Here is a tiny trained network, its code and every weight. The questions are about switching its units off for an input and a target symbol, where a switched-off unit gives its printed mean instead of its output.

import numpy as np


def w(rows, s, z=0):
    codes = np.array(rows[::2]) - 128.0
    scale = np.full(codes.shape[1], s)
    scale[-1] = z or s
    return codes * scale


def norm(h):
    return h / np.sqrt((h * h).mean(-1, keepdims=True) + 1e-5)


def f(y):
    return y / 2 * (1 + np.tanh(0.7978845608 * (y + 0.044715 * y**3)))


def softmax(a):
    e = np.exp(a - a.max(-1, keepdims=True))
    return e / e.sum(-1, keepdims=True)


def log_softmax(a):
    a = a - a.max(-1, keepdims=True)
    return a - np.log(np.exp(a).sum(-1, keepdims=True))


def net(x, mask):
    ids = ['ΓΘΛΠΦαβξτψω'.index(c) for c in x.split()]
    T = len(ids)
    res = E[ids] + P[:T]
    u = 0
    for l in range(3):
        q, k, v = (norm(res) @ M[l].T for M in (Q, K, V))
        z = softmax(np.where(np.tri(T) > 0, q @ k.T / 4**0.5, -1e9)) @ v
        res = res + np.where(mask[u], z, O[l][:, -1]) @ O[l][:, :-1]
        u += 1
        y = f(norm(res) @ A[l][:, :-1].T + A[l][:, -1])
        res = res + np.where(mask[u : u + 12], y, B[l][:, -1]) @ B[l][:, :-1]
        u += 12
    return log_softmax(norm(res)[-1] @ U[:, :-1].T + U[:, -1])


Q, K, V, O, A, B = {}, {}, {}, {}, {}, {}
E = w([
[77,178,103],'Γ',
[102,96,103],'Θ',
[97,155,180],'Λ',
[101,110,78],'Π',
[90,184,160],'Φ',
[148,111,144],'α',
[140,136,131],'β',
[117,53,93],'ξ',
[7,108,74],'τ',
[58,214,124],'ψ',
[246,190,11],'ω',
],0.016)
P = w([
[111,64,138],'0',
[194,215,81],'1',
[210,194,106],'2',
[178,199,82],'3',
[254,75,143],'4',
[226,123,146],'5',
[220,128,152],'6',
[148,227,94],'7',
],0.0067)
Q[0] = w([
[255,121,42],'L0H1',
[76,160,166],'L0H1',
[58,208,73],'L0H1',
[168,201,31],'L0H1',
],0.0069)
K[0] = w([
[253,58,186],'L0H1',
[94,182,222],'L0H1',
[99,170,99],'L0H1',
[213,254,87],'L0H1',
],0.0079)
V[0] = w([
[49,254,67],'L0H1',
[83,125,100],'L0H1',
[113,134,204],'L0H1',
[115,236,165],'L0H1',
],0.0084)
O[0] = w([
[225,2,104,252],'L0H1',
[54,85,149,152],'L0H1',
[149,81,83,107],'L0H1',
[126,44,175,181],'L0H1',
],0.0058,0.0045)
A[0] = w([
[128,156,75,253],'L0N1',
[103,192,119,160],'L0N2',
[115,110,90,177],'L0N3',
[82,154,142,97],'L0N4',
[229,141,183,190],'L0N5',
[199,115,119,171],'L0N6',
[150,164,132,148],'L0N7',
[204,75,130,153],'L0N8',
[97,101,123,41],'L0N9',
[191,128,126,93],'L0N10',
[103,111,252,155],'L0N11',
[134,137,108,131],'L0N12',
],0.012,0.0017)
B[0] = w([
[183,150,172,173],'L0N1',
[209,190,172,146],'L0N2',
[205,198,91,164],'L0N3',
[116,93,81,126],'L0N4',
[133,74,93,254],'L0N5',
[134,208,138,191],'L0N6',
[123,2,78,144],'L0N7',
[147,179,137,215],'L0N8',
[78,122,93,136],'L0N9',
[90,229,156,167],'L0N10',
[168,213,74,190],'L0N11',
[139,84,200,134],'L0N12',
],0.0055,0.0062)
Q[1] = w([
[253,146,46],'L1H1',
[83,167,126],'L1H1',
[137,224,20],'L1H1',
[244,63,30],'L1H1',
],0.0064)
K[1] = w([
[38,128,136],'L1H1',
[116,76,8],'L1H1',
[7,154,185],'L1H1',
[179,83,159],'L1H1',
],0.012)
V[1] = w([
[240,119,208],'L1H1',
[254,126,109],'L1H1',
[207,69,181],'L1H1',
[130,110,152],'L1H1',
],0.0076)
O[1] = w([
[19,148,109,2],'L1H1',
[196,180,28,101],'L1H1',
[133,161,117,19],'L1H1',
[80,126,254,95],'L1H1',
],0.0057,0.0038)
A[1] = w([
[125,54,77,143],'L1N1',
[192,156,179,84],'L1N2',
[156,128,121,80],'L1N3',
[184,194,14,252],'L1N4',
[153,176,224,168],'L1N5',
[131,133,110,168],'L1N6',
[243,236,165,168],'L1N7',
[160,148,40,38],'L1N8',
[2,34,76,166],'L1N9',
[94,97,196,115],'L1N10',
[83,93,31,132],'L1N11',
[168,106,40,200],'L1N12',
],0.0099,0.0018)
B[1] = w([
[56,146,54,148],'L1N1',
[99,155,104,170],'L1N2',
[82,109,38,137],'L1N3',
[150,115,202,212],'L1N4',
[132,99,68,158],'L1N5',
[128,184,179,135],'L1N6',
[99,67,96,250],'L1N7',
[107,94,14,154],'L1N8',
[38,253,111,172],'L1N9',
[170,110,193,122],'L1N10',
[194,85,148,154],'L1N11',
[114,164,154,174],'L1N12',
],0.0068,0.013)
Q[2] = w([
[77,224,169],'L2H1',
[107,164,4],'L2H1',
[141,192,210],'L2H1',
[108,116,131],'L2H1',
],0.014)
K[2] = w([
[118,123,3],'L2H1',
[59,136,164],'L2H1',
[183,106,1],'L2H1',
[86,192,100],'L2H1',
],0.0099)
V[2] = w([
[171,72,205],'L2H1',
[132,117,169],'L2H1',
[205,253,193],'L2H1',
[207,102,102],'L2H1',
],0.013)
O[2] = w([
[128,116,85,1],'L2H1',
[80,2,89,94],'L2H1',
[80,161,214,46],'L2H1',
[67,168,126,28],'L2H1',
],0.0096,0.0065)
A[2] = w([
[202,32,46,112],'L2N1',
[98,217,142,97],'L2N2',
[64,148,28,255],'L2N3',
[149,59,64,153],'L2N4',
[29,81,131,90],'L2N5',
[110,35,241,67],'L2N6',
[153,255,205,43],'L2N7',
[128,84,84,175],'L2N8',
[56,37,120,54],'L2N9',
[103,90,206,184],'L2N10',
[235,100,87,132],'L2N11',
[189,232,127,126],'L2N12',
],0.0092,0.0034)
B[2] = w([
[73,90,112,254],'L2N1',
[158,72,43,136],'L2N2',
[126,254,198,236],'L2N3',
[74,106,135,206],'L2N4',
[179,197,90,126],'L2N5',
[95,142,136,145],'L2N6',
[122,94,180,145],'L2N7',
[84,152,154,177],'L2N8',
[219,139,115,126],'L2N9',
[95,64,95,138],'L2N10',
[129,206,162,235],'L2N11',
[196,85,121,164],'L2N12',
],0.008,0.0073)
U = w([
[199,187,78,105],'Γ',
[63,73,122,158],'Θ',
[10,137,39,203],'Λ',
[71,252,131,196],'Π',
[4,142,200,92],'Φ',
[125,131,212,149],'α',
[81,116,202,125],'β',
[112,109,158,110],'ξ',
[148,55,12,108],'τ',
[135,104,137,128],'ψ',
[137,169,151,6],'ω',
],0.012,0.0025)

Each question gives the input, a string of symbols that net reads in full, and the target symbol t.
The units are the heads (4 rows each of Q, K, V and O) and the neurons (one row each of A and B). Each row of codes is followed by its name. A weight is (code - 128) times the scale printed after its matrix; where a second scale follows, it is the last column's (O, A, B and U).
mask holds one flag per unit, layer by layer, with each layer's heads first. A switched-off unit (its flag False) gives its mean, the last column of its rows in O or B, instead of its output. The means were averaged over made-up inputs and are rounded, as every weight is.
A unit's drop is (log p(t) with every unit on - log p(t) with that unit switched off) / (log p(t) with every unit on - log p(t) with every unit switched off).
The circuit of an input: a set's keep is (log p(t) with only the set's units on - log p(t) with every unit switched off) / (log p(t) with every unit on - log p(t) with every unit switched off). Starting from the 12 units with the biggest drops (on a tie, the unit counted first), units are removed one at a time, each time the one whose removal leaves the highest keep (on an exact tie, the one counted first), for as long as the keep stays at least 0.8.
units of the circuit, in order: the units of the circuit, biggest drop first
k most important neurons: the k neurons with the biggest drops, biggest first
k most important neurons of layer l: the k neurons of layer l with the biggest drops, biggest first
input α τ Λ β, target α: 2 most important neurons => (L0N2; L0N5)
input τ τ β, target τ: units of the circuit, in order => (L2H1; L0N5)
input Γ Π τ τ α τ Φ, target Γ: 3 most important neurons => (L0N11; L2N11; L2N3)
input τ τ τ ω τ Γ τ τ, target Π: units of the circuit, in order => (L2N3)
input Φ Π ψ Π, target Φ: 2 most important neurons of layer 1 => (L1N4; L1N7)
input τ α Φ, target τ: units of the circuit, in order => (L1N5; L2H1; L1N7)
input τ Θ α Γ β Λ Θ Γ, target τ: 4 most important neurons => (L1N7; L1N5; L2N3; L0N11)
input Φ ξ τ τ τ Γ, target Φ: 4 most important neurons => (L0N5; L1N4; L1N7; L0N3)
input Φ β τ τ α ξ, target Φ: 4 most important neurons of layer 0 => (L0N5; L0N3; L0N4; L0N11)
input α β ψ τ α τ Π, target α: 2 most important neurons of layer 1 => (L1N8; L1N4)
input α ψ β Λ, target α: 2 most important neurons of layer 0 => (L0N2; L0N5)
input Γ β β ξ, target Γ: 2 most important neurons of layer 1 => (L1N8; L1N7)
input τ Θ Θ τ τ α, target τ: 4 most important neurons => (L1N5; L1N7; L2N3; L1N4)
input α β τ Θ, target α: 3 most important neurons of layer 1 => (L1N4; L1N8; L1N5)
input Φ τ α τ Λ ξ, target Φ: 3 most important neurons => (L1N4; L0N5; L1N7)
input α ξ ξ, target α: 2 most important neurons => (L0N2; L0N5)
input α Θ Θ ω ξ, target α: 4 most important neurons => (L0N5; L0N2; L1N8; L1N4)
input α α ξ Φ α τ ω β, target α: most important neuron => (L1N8)
input Π τ Π Φ Λ Λ, target Π: 2 most important neurons of layer 1 => (L1N9; L1N7)
input τ ω Γ β Θ ω Φ Π, target τ: 4 most important neurons => (L1N7; L2N3; L1N11; L1N8)
input τ Φ Λ Φ Λ α, target τ: 2 most important neurons => (L1N7; L1N5)
input Π ξ α, target Π: 3 most important neurons => (L1N9; L1N7; L0N11)
input α τ α τ τ Λ β ψ, target α: 3 most important neurons => (L0N5; L0N2; L1N8)
input τ Π ξ β α τ Γ, target τ: 2 most important neurons => (L1N5; L1N7)
input Φ Θ ξ Π Θ τ α, target Φ: 3 most important neurons of layer 0 => (L0N5; L0N3; L0N7)
input Φ Φ τ β, target Φ: 3 most important neurons of layer 1 => (L1N4; L1N7; L1N11)
input τ Γ ω τ τ Γ Φ, target τ: 3 most important neurons of layer 1 => (L1N7; L1N5; L1N2)
